Below is a small trained network, with its code and all its weights. Each question gives an input and a class and asks what happens when units are switched off, that is, made to give their printed mean instead of their output.

import numpy as np


def w(rows, s, z=0):
    codes = np.array(rows[::2]) - 128.0
    scale = np.full(codes.shape[1], s)
    scale[-1] = z or s
    return codes * scale


def norm(h):
    return h / np.sqrt((h * h).mean(-1, keepdims=True) + 1e-5)


def f(y):
    return np.maximum(y, 0)


def log_softmax(a):
    a = a - a.max(-1, keepdims=True)
    return a - np.log(np.exp(a).sum(-1, keepdims=True))


def net(x, mask):
    res = np.array(x, float).reshape(1, 2) / 4 @ E
    u = 0
    for l in range(2):
        y = f(norm(res) @ A[l][:, :-1].T + A[l][:, -1])
        res = res + np.where(mask[u : u + 6], y, B[l][:, -1]) @ B[l][:, :-1]
        u += 6
    return log_softmax(norm(res)[-1] @ U[:, :-1].T + U[:, -1])


A, B = {}, {}
E = w([
[2,253,185,98,196,165,222],'x0',
[231,123,222,47,239,79,134],'x1',
],0.0074)
A[0] = w([
[135,228,139,200,100,97,51,189],'0.n0',
[159,84,100,93,53,72,19,110],'0.n1',
[24,109,92,1,190,70,151,136],'0.n2',
[128,180,50,166,68,127,128,73],'0.n3',
[179,78,142,182,218,123,71,206],'0.n4',
[103,88,158,173,132,118,169,5],'0.n5',
],0.0079,0.0026)
B[0] = w([
[94,144,195,207,168,82,73,166],'0.n0',
[65,109,119,162,255,122,104,253],'0.n1',
[119,88,131,159,101,58,45,219],'0.n2',
[184,162,165,194,32,194,123,189],'0.n3',
[175,193,19,171,179,110,52,238],'0.n4',
[180,191,125,79,66,56,157,128],'0.n5',
],0.0084,0.0066)
A[1] = w([
[224,209,83,45,253,7,174,202],'1.n0',
[61,253,253,65,214,199,181,168],'1.n1',
[171,47,114,205,70,154,180,157],'1.n2',
[239,174,168,90,65,208,120,6],'1.n3',
[94,176,115,211,135,108,44,147],'1.n4',
[47,178,216,141,139,69,196,159],'1.n5',
],0.007,0.0025)
B[1] = w([
[153,242,142,214,65,226,117,246],'1.n0',
[140,84,51,125,149,247,2,195],'1.n1',
[209,222,104,162,165,190,53,153],'1.n2',
[223,125,143,124,76,73,91,128],'1.n3',
[195,135,190,4,148,73,139,235],'1.n4',
[203,141,67,104,214,72,116,189],'1.n5',
],0.0083,0.011)
U = w([
[126,141,27,113,182,153,45,251],'0',
[146,239,134,183,59,164,83,249],'1',
[164,204,185,121,158,97,100,142],'2',
[61,102,120,57,114,40,165,5],'3',
[84,106,186,88,116,80,141,5],'4',
[45,16,236,147,110,109,253,5],'5',
[74,99,131,83,104,46,189,5],'6',
],0.0079,0.0026)

Each question gives the input, the list of numbers given to net, and the class t.
The units are the neurons (one row each of A and B). Each row of codes is followed by its name. A weight is (code - 128) times the scale printed after its matrix; where a second scale follows, it is the last column's (A, B and U).
mask holds one flag per neuron, layer by layer. A switched-off neuron (its flag False) gives its mean, the last column of its row in B, instead of its output. The means were averaged over made-up inputs and are rounded, as every weight is.
A unit's drop is (log p(t) with every unit on - log p(t) with that unit switched off) / (log p(t) with every unit on - log p(t) with every unit switched off).
The circuit of an input: a set's keep is (log p(t) with only the set's units on - log p(t) with every unit switched off) / (log p(t) with every unit on - log p(t) with every unit switched off). Starting from all 12 units, units are removed one at a time, each time the one whose removal leaves the highest keep (on an exact tie, the one counted first), for as long as the keep stays at least 0.8.
units of the circuit, in order: the units of the circuit, biggest drop first
most important unit: the unit with the biggest drop
top k neurons in layer l: the k neurons of layer l with the biggest drops, biggest first
drop of u: that unit's drop, to one decimal
input [8,8], class 0: units of the circuit, in order => 1.n1
input [-2,5], class 1: units of the circuit, in order => 1.n0, 1.n5
input [2,6], class 1: units of the circuit, in order => 1.n0, 0.n1
input [3,-3], class 2: units of the circuit, in order => 1.n0, 1.n4, 0.n1, 1.n1
input [6,-2], class 0: units of the circuit, in order => 1.n1, 1.n0
input [0,7], class 1: units of the circuit, in order => 1.n0, 0.n1
input [-1,-2], class 2: top 3 neurons in layer 1 => 1.n0, 1.n4, 1.n1
input [6,-4], class 0: units of the circuit, in order => 1.n0, 1.n1
input [-1,4], class 1: top 3 neurons in layer 1 => 1.n0, 1.n5, 1.n1
input [7,-3], class 0: top 3 neurons in layer 1 => 1.n1, 1.n0, 1.n5
input [-3,-2], class 2: top 2 neurons in layer 0 => 0.n3, 0.n0
input [7,-1], class 0: units of the circuit, in order => 1.n1, 1.n0
input [2,-3], class 2: top 2 neurons in layer 1 => 1.n0, 1.n4
input [8,3], class 0: units of the circuit, in order => 1.n1
input [3,7], class 1: top 2 neurons in layer 1 => 1.n0, 1.n4
input [1,-2], class 2: top 2 neurons in layer 1 => 1.n0, 1.n1
input [2,4], class 1: top 2 neurons in layer 0 => 0.n1, 0.n0
input [6,3], class 0: top 2 neurons in layer 1 => 1.n1, 1.n5
input [2,-2], class 2: top 2 neurons in layer 0 => 0.n1, 0.n3
input [0,8], class 1: most important unit => 1.n0
input [4,7], class 1: top 2 neurons in layer 1 => 1.n0, 1.n4
input [-2,8], class 1: drop of 1.n0 => 0.8
